Below are the code and all the weights of a small trained network. Each question names an input and a class and asks about switching units off, where a switched-off unit gives its printed mean instead of its output.

import numpy as np


def w(rows, s, z=0):
    codes = np.array(rows[::2]) - 128.0
    scale = np.full(codes.shape[1], s)
    scale[-1] = z or s
    return codes * scale


def f(y):
    return np.maximum(y, 0)


def log_softmax(a):
    a = a - a.max(-1, keepdims=True)
    return a - np.log(np.exp(a).sum(-1, keepdims=True))


def net(x, mask):
    res = np.array(x, float).reshape(1, 6) / 4 @ E
    y = f(res @ A[0][:, :-1].T + A[0][:, -1])
    res = res + np.where(mask, y, B[0][:, -1]) @ B[0][:, :-1]
    return log_softmax(res[-1] @ U[:, :-1].T + U[:, -1])


A, B = {}, {}
E = w([
[67,142,67,127,192,173,128,147,180,175,215],'x0',
[169,114,60,144,103,174,227,156,82,158,41],'x1',
[110,188,147,158,254,139,112,84,133,124,65],'x2',
[140,101,105,29,153,174,103,154,34,164,118],'x3',
[186,167,183,45,108,137,132,55,154,154,112],'x4',
[132,210,250,185,185,211,143,151,94,201,107],'x5',
],0.0096)
A[0] = w([
[194,112,170,113,89,73,191,9,62,117,102,158],'neuron 1',
[77,90,135,130,177,160,123,61,147,61,185,97],'neuron 2',
[78,124,39,130,117,131,149,214,100,169,145,94],'neuron 3',
[21,168,107,98,114,86,109,47,214,121,201,236],'neuron 4',
[123,139,45,112,156,174,171,155,146,87,135,95],'neuron 5',
[38,115,164,161,91,84,130,237,66,107,127,143],'neuron 6',
[51,159,140,79,85,101,87,122,254,39,202,254],'neuron 7',
[73,71,67,143,133,113,142,152,91,169,122,115],'neuron 8',
[112,160,153,63,204,149,90,55,133,130,57,194],'neuron 9',
[170,68,168,136,147,101,165,183,85,64,110,143],'neuron 10',
[112,62,79,61,49,28,78,124,159,85,137,104],'neuron 11',
[142,102,108,90,115,136,209,169,137,97,86,155],'neuron 12',
],0.0069,0.0024)
B[0] = w([
[121,137,54,134,160,130,132,138,109,50,40,198],'neuron 1',
[120,149,93,106,139,97,113,73,123,87,162,174],'neuron 2',
[186,116,140,95,102,174,106,143,173,143,89,185],'neuron 3',
[115,120,115,159,101,77,103,83,81,43,162,229],'neuron 4',
[167,91,124,138,85,68,139,121,113,202,111,165],'neuron 5',
[106,145,190,135,124,70,141,181,99,33,111,186],'neuron 6',
[118,139,104,135,121,148,124,142,2,73,147,245],'neuron 7',
[167,118,81,105,93,179,152,54,113,116,64,174],'neuron 8',
[138,172,65,59,171,126,74,170,84,114,99,210],'neuron 9',
[128,126,100,142,62,18,94,126,81,70,204,169],'neuron 10',
[88,122,139,132,117,182,141,126,95,114,156,249],'neuron 11',
[133,86,127,73,88,132,85,7,116,100,91,173],'neuron 12',
],0.0088,0.012)
U = w([
[29,130,140,198,118,97,162,131,110,108,207,234],'0',
[130,108,71,66,106,88,64,119,111,61,76,104],'1',
[117,179,167,123,212,168,166,190,138,254,110,170],'2',
[174,84,96,122,78,111,213,82,171,218,117,8],'3',
],0.0086,0.0013)

Each question gives the input, the list of numbers given to net, and the class t.
The units are the neurons (one row each of A and B). Each row of codes is followed by its name. A weight is (code - 128) times the scale printed after its matrix; where a second scale follows, it is the last column's (A, B and U).
mask holds one flag per neuron, in row order. A switched-off neuron (its flag False) gives its mean, the last column of its row in B, instead of its output. The means were averaged over made-up inputs and are rounded, as every weight is.
A unit's drop is (log p(t) with every unit on - log p(t) with that unit switched off) / (log p(t) with every unit on - log p(t) with every unit switched off).
The circuit of an input: a set's keep is (log p(t) with only the set's units on - log p(t) with every unit switched off) / (log p(t) with every unit on - log p(t) with every unit switched off). Starting from all 12 units, units are removed one at a time, each time the one whose removal leaves the highest keep (on an exact tie, the one counted first), for as long as the keep stays at least 0.8.
circuit, biggest first: the units of the circuit, biggest drop first
top k neurons: the k neurons with the biggest drops, biggest first
drop when u is switched off: that unit's drop, to one decimal
input [-3,5,2,-2,1,8], class 2: circuit, biggest first -> neuron 4
input [1,4,-5,1,0,-5], class 3: circuit, biggest first -> neuron 9; neuron 4; neuron 7; neuron 5
input [-2,-6,-4,0,-8,-4], class 0: circuit, biggest first -> neuron 11; neuron 9
input [6,6,-6,3,4,7], class 3: circuit, biggest first -> neuron 9; neuron 7
input [3,8,0,-5,-8,8], class 2: top 2 neurons -> neuron 4; neuron 3
input [-6,2,6,1,-1,8], class 2: top 3 neurons -> neuron 4; neuron 7; neuron 12
input [3,-5,-7,3,4,-8], class 0: top 3 neurons -> neuron 11; neuron 9; neuron 1
input [-1,5,8,-7,-8,6], class 2: top 2 neurons -> neuron 4; neuron 7
input [-5,-8,-5,-1,-8,-6], class 0: drop when neuron 11 is switched off -> 0.2
input [0,-4,2,7,-5,7], class 2: drop when neuron 4 is switched off -> 0.1
input [6,8,-7,4,-1,6], class 3: drop when neuron 12 is switched off -> 0.0
